Below is a small trained network, with its code and all its weights. Each question gives an input and a class and asks what happens when units are switched off, that is, made to give their printed mean instead of their output.

import numpy as np


def w(rows, s, z=0):
    codes = np.array(rows[::2]) - 128.0
    scale = np.full(codes.shape[1], s)
    scale[-1] = z or s
    return codes * scale


def f(y):
    return y / 2 * (1 + np.tanh(0.7978845608 * (y + 0.044715 * y**3)))


def log_softmax(a):
    a = a - a.max(-1, keepdims=True)
    return a - np.log(np.exp(a).sum(-1, keepdims=True))


def net(x, mask):
    res = np.array(x, float).reshape(1, 5) / 4 @ E
    y = f(res @ A[0][:, :-1].T + A[0][:, -1])
    res = res + np.where(mask, y, B[0][:, -1]) @ B[0][:, :-1]
    return log_softmax(res[-1] @ U[:, :-1].T + U[:, -1])


A, B = {}, {}
E = w([
[200,135,134,158,154,254,43],'x0',
[208,133,190,132,96,118,239],'x1',
[111,248,98,233,135,117,197],'x2',
[175,177,164,196,161,101,82],'x3',
[134,135,196,106,31,122,82],'x4',
],0.0074)
A[0] = w([
[252,205,213,217,76,171,94,208],'n0',
[189,141,142,146,81,137,126,79],'n1',
[191,52,160,65,147,178,145,212],'n2',
[130,219,129,177,95,134,161,149],'n3',
[179,156,60,166,254,131,148,116],'n4',
[65,144,63,166,197,131,76,249],'n5',
[101,94,160,89,132,92,210,184],'n6',
[118,54,149,119,93,87,96,189],'n7',
[150,122,196,139,118,66,92,72],'n8',
[167,124,122,161,150,127,63,161],'n9',
[119,117,150,138,119,139,75,170],'n10',
[87,132,118,131,130,67,99,253],'n11',
[207,136,188,166,195,147,4,168],'n12',
[81,189,143,162,79,115,118,199],'n13',
[111,128,135,90,124,159,48,225],'n14',
[190,84,103,126,95,96,161,138],'n15',
[148,201,149,147,75,138,214,209],'n16',
[186,20,156,37,119,215,104,202],'n17',
[118,57,115,92,163,47,208,196],'n18',
[106,161,67,215,154,166,192,192],'n19',
[163,135,151,184,110,125,165,251],'n20',
[33,109,129,154,69,177,162,121],'n21',
],0.01,0.0034)
B[0] = w([
[119,108,253,201,160,106,85,245],'n0',
[93,125,174,113,161,143,113,147],'n1',
[115,127,66,118,69,83,121,205],'n2',
[77,134,127,145,128,128,106,186],'n3',
[129,141,116,198,124,193,160,196],'n4',
[145,124,65,183,194,103,119,212],'n5',
[155,155,128,92,62,153,125,195],'n6',
[138,108,68,111,106,150,157,184],'n7',
[121,108,131,125,125,163,152,150],'n8',
[129,101,155,134,136,142,150,169],'n9',
[133,99,127,121,143,138,111,159],'n10',
[194,135,112,153,134,105,129,176],'n11',
[168,98,208,155,135,141,157,225],'n12',
[131,104,133,136,130,91,95,170],'n13',
[130,60,109,133,125,119,112,195],'n14',
[108,128,129,111,91,137,124,153],'n15',
[102,168,164,168,109,111,108,200],'n16',
[59,71,67,60,95,110,82,242],'n17',
[177,188,130,118,113,154,171,213],'n18',
[108,200,91,177,114,136,146,208],'n19',
[136,148,148,165,97,108,125,179],'n20',
[133,152,128,137,120,96,145,152],'n21',
],0.02,0.011)
U = w([
[138,129,1,155,157,133,100,250],'0',
[58,154,125,149,56,72,47,78],'1',
[81,184,147,48,168,143,118,27],'2',
[169,55,217,131,104,137,63,137],'3',
[156,160,166,183,49,214,148,63],'4',
[187,208,116,58,39,83,146,147],'5',
[81,51,19,66,29,133,61,169],'6',
],0.0082,0.0024)

Each question gives the input, the list of numbers given to net, and the class t.
The units are the neurons (one row each of A and B). Each row of codes is followed by its name. A weight is (code - 128) times the scale printed after its matrix; where a second scale follows, it is the last column's (A, B and U).
mask holds one flag per neuron, in row order. A switched-off neuron (its flag False) gives its mean, the last column of its row in B, instead of its output. The means were averaged over made-up inputs and are rounded, as every weight is.
A unit's drop is (log p(t) with every unit on - log p(t) with that unit switched off) / (log p(t) with every unit on - log p(t) with every unit switched off).
most important unit: the unit with the biggest drop
k most important neurons: the k neurons with the biggest drops, biggest first
drop when u is switched off: that unit's drop, to one decimal
input [4,-2,-8,6,-5], class 6: most important unit -> n17
input [-3,8,4,-2,7], class 1: 2 most important neurons -> n16, n12
input [-8,3,-8,-7,-8], class 5: 2 most important neurons -> n18, n6
input [-2,7,8,8,5], class 1: 3 most important neurons -> n16, n3, n19
input [4,-4,1,4,-6], class 4: 4 most important neurons -> n12, n17, n4, n2
input [4,0,3,-5,-4], class 0: 2 most important neurons -> n0, n12
input [-5,3,-2,5,2], class 5: 3 most important neurons -> n4, n12, n0
input [8,6,4,-2,0], class 3: 2 most important neurons -> n0, n18
input [6,-8,6,7,-7], class 4: 2 most important neurons -> n12, n4
input [7,-6,6,8,-2], class 3: 3 most important neurons -> n0, n12, n18
input [-1,2,-2,-3,-7], class 5: 2 most important neurons -> n18, n0
input [1,-5,-1,4,-3], class 0: 2 most important neurons -> n0, n5
input [7,-7,0,-4,0], class 6: 2 most important neurons -> n17, n0
input [-2,5,-3,-5,4], class 6: most important neuron -> n17
input [1,6,0,6,2], class 3: drop when n0 is switched off -> 0.1
input [-4,6,-5,6,3], class 5: drop when n14 is switched off -> 0.2
input [0,7,8,8,4], class 1: drop when n19 is switched off -> 1.1
